Here is a tiny trained network, its code and every weight. The questions are about switching its units off for an input and a class, where a switched-off unit gives its printed mean instead of its output.

import numpy as np


def w(rows, s, z=0):
    codes = np.array(rows[::2]) - 128.0
    scale = np.full(codes.shape[1], s)
    scale[-1] = z or s
    return codes * scale


def f(y):
    return y / 2 * (1 + np.tanh(0.7978845608 * (y + 0.044715 * y**3)))


def log_softmax(a):
    a = a - a.max(-1, keepdims=True)
    return a - np.log(np.exp(a).sum(-1, keepdims=True))


def net(x, mask):
    res = np.array(x, float).reshape(1, 4) / 4 @ E
    y = f(res @ A[0][:, :-1].T + A[0][:, -1])
    res = res + np.where(mask, y, B[0][:, -1]) @ B[0][:, :-1]
    return log_softmax(res[-1] @ U[:, :-1].T + U[:, -1])


A, B = {}, {}
E = w([
[178,105,169,64,221,111],'x0',
[115,189,133,106,138,195],'x1',
[64,96,95,160,93,108],'x2',
[155,116,127,51,218,12],'x3',
],0.011)
A[0] = w([
[174,191,243,90,147,187,254],'n0',
[217,146,127,93,133,165,184],'n1',
[147,71,189,82,103,150,177],'n2',
[131,115,136,112,82,110,13],'n3',
[108,152,110,101,50,72,13],'n4',
[147,83,255,91,115,123,134],'n5',
[136,155,147,66,162,237,255],'n6',
[11,178,91,174,86,47,255],'n7',
[44,40,137,218,157,109,241],'n8',
[86,172,180,160,130,148,58],'n9',
[117,136,143,130,99,121,10],'n10',
[42,198,129,252,182,176,117],'n11',
[76,16,216,118,164,90,178],'n12',
[134,123,205,133,65,155,8],'n13',
[109,52,105,159,132,100,178],'n14',
],0.0088,0.0027)
B[0] = w([
[199,190,191,201,204,207,230],'n0',
[193,223,192,181,152,132,179],'n1',
[192,161,117,172,147,210,148],'n2',
[109,47,78,164,175,71,121],'n3',
[164,67,136,93,65,165,149],'n4',
[184,243,82,146,162,94,166],'n5',
[145,162,231,255,154,233,223],'n6',
[122,67,122,17,71,113,254],'n7',
[222,62,38,52,153,37,212],'n8',
[86,221,134,153,84,113,154],'n9',
[111,79,70,110,98,137,123],'n10',
[93,151,168,24,200,70,228],'n11',
[188,171,62,118,90,92,197],'n12',
[146,148,115,135,116,196,156],'n13',
[246,34,116,148,48,153,174],'n14',
],0.0065,0.0089)
U = w([
[233,215,184,227,180,160,90],'0',
[215,31,20,109,79,67,250],'1',
[2,181,149,70,133,131,60],'2',
],0.008,0.0016)

Each question gives the input, the list of numbers given to net, and the class t.
The units are the neurons (one row each of A and B). Each row of codes is followed by its name. A weight is (code - 128) times the scale printed after its matrix; where a second scale follows, it is the last column's (A, B and U).
mask holds one flag per neuron, in row order. A switched-off neuron (its flag False) gives its mean, the last column of its row in B, instead of its output. The means were averaged over made-up inputs and are rounded, as every weight is.
A unit's drop is (log p(t) with every unit on - log p(t) with that unit switched off) / (log p(t) with every unit on - log p(t) with every unit switched off).
The circuit of an input: a set's keep is (log p(t) with only the set's units on - log p(t) with every unit switched off) / (log p(t) with every unit on - log p(t) with every unit switched off). Starting from the 12 units with the biggest drops (on a tie, the unit counted first), units are removed one at a time, each time the one whose removal leaves the highest keep (on an exact tie, the one counted first), for as long as the keep stays at least 0.8.
circuit, biggest first: the units of the circuit, biggest drop first
unit that matters most: the unit with the biggest drop
k most important neurons: the k neurons with the biggest drops, biggest first
drop of u: that unit's drop, to one decimal
input [-4,2,6,-3], class 1: unit that matters most => n8
input [4,6,7,-2], class 2: circuit, biggest first => n0; n1; n14
input [-3,6,3,6], class 2: 2 most important neurons => n8; n14
input [-5,-4,-4,-4], class 1: 2 most important neurons => n6; n0
input [-7,-1,-5,5], class 1: 3 most important neurons => n6; n0; n11
input [-2,-3,-2,-8], class 2: 2 most important neurons => n11; n0
input [-6,3,-1,-2], class 2: drop of n0 => 0.0
input [-4,2,3,0], class 1: drop of n0 => 0.1
input [1,8,6,-8], class 2: drop of n11 => 0.6
input [-6,-4,-3,0], class 1: drop of n2 => 0.0
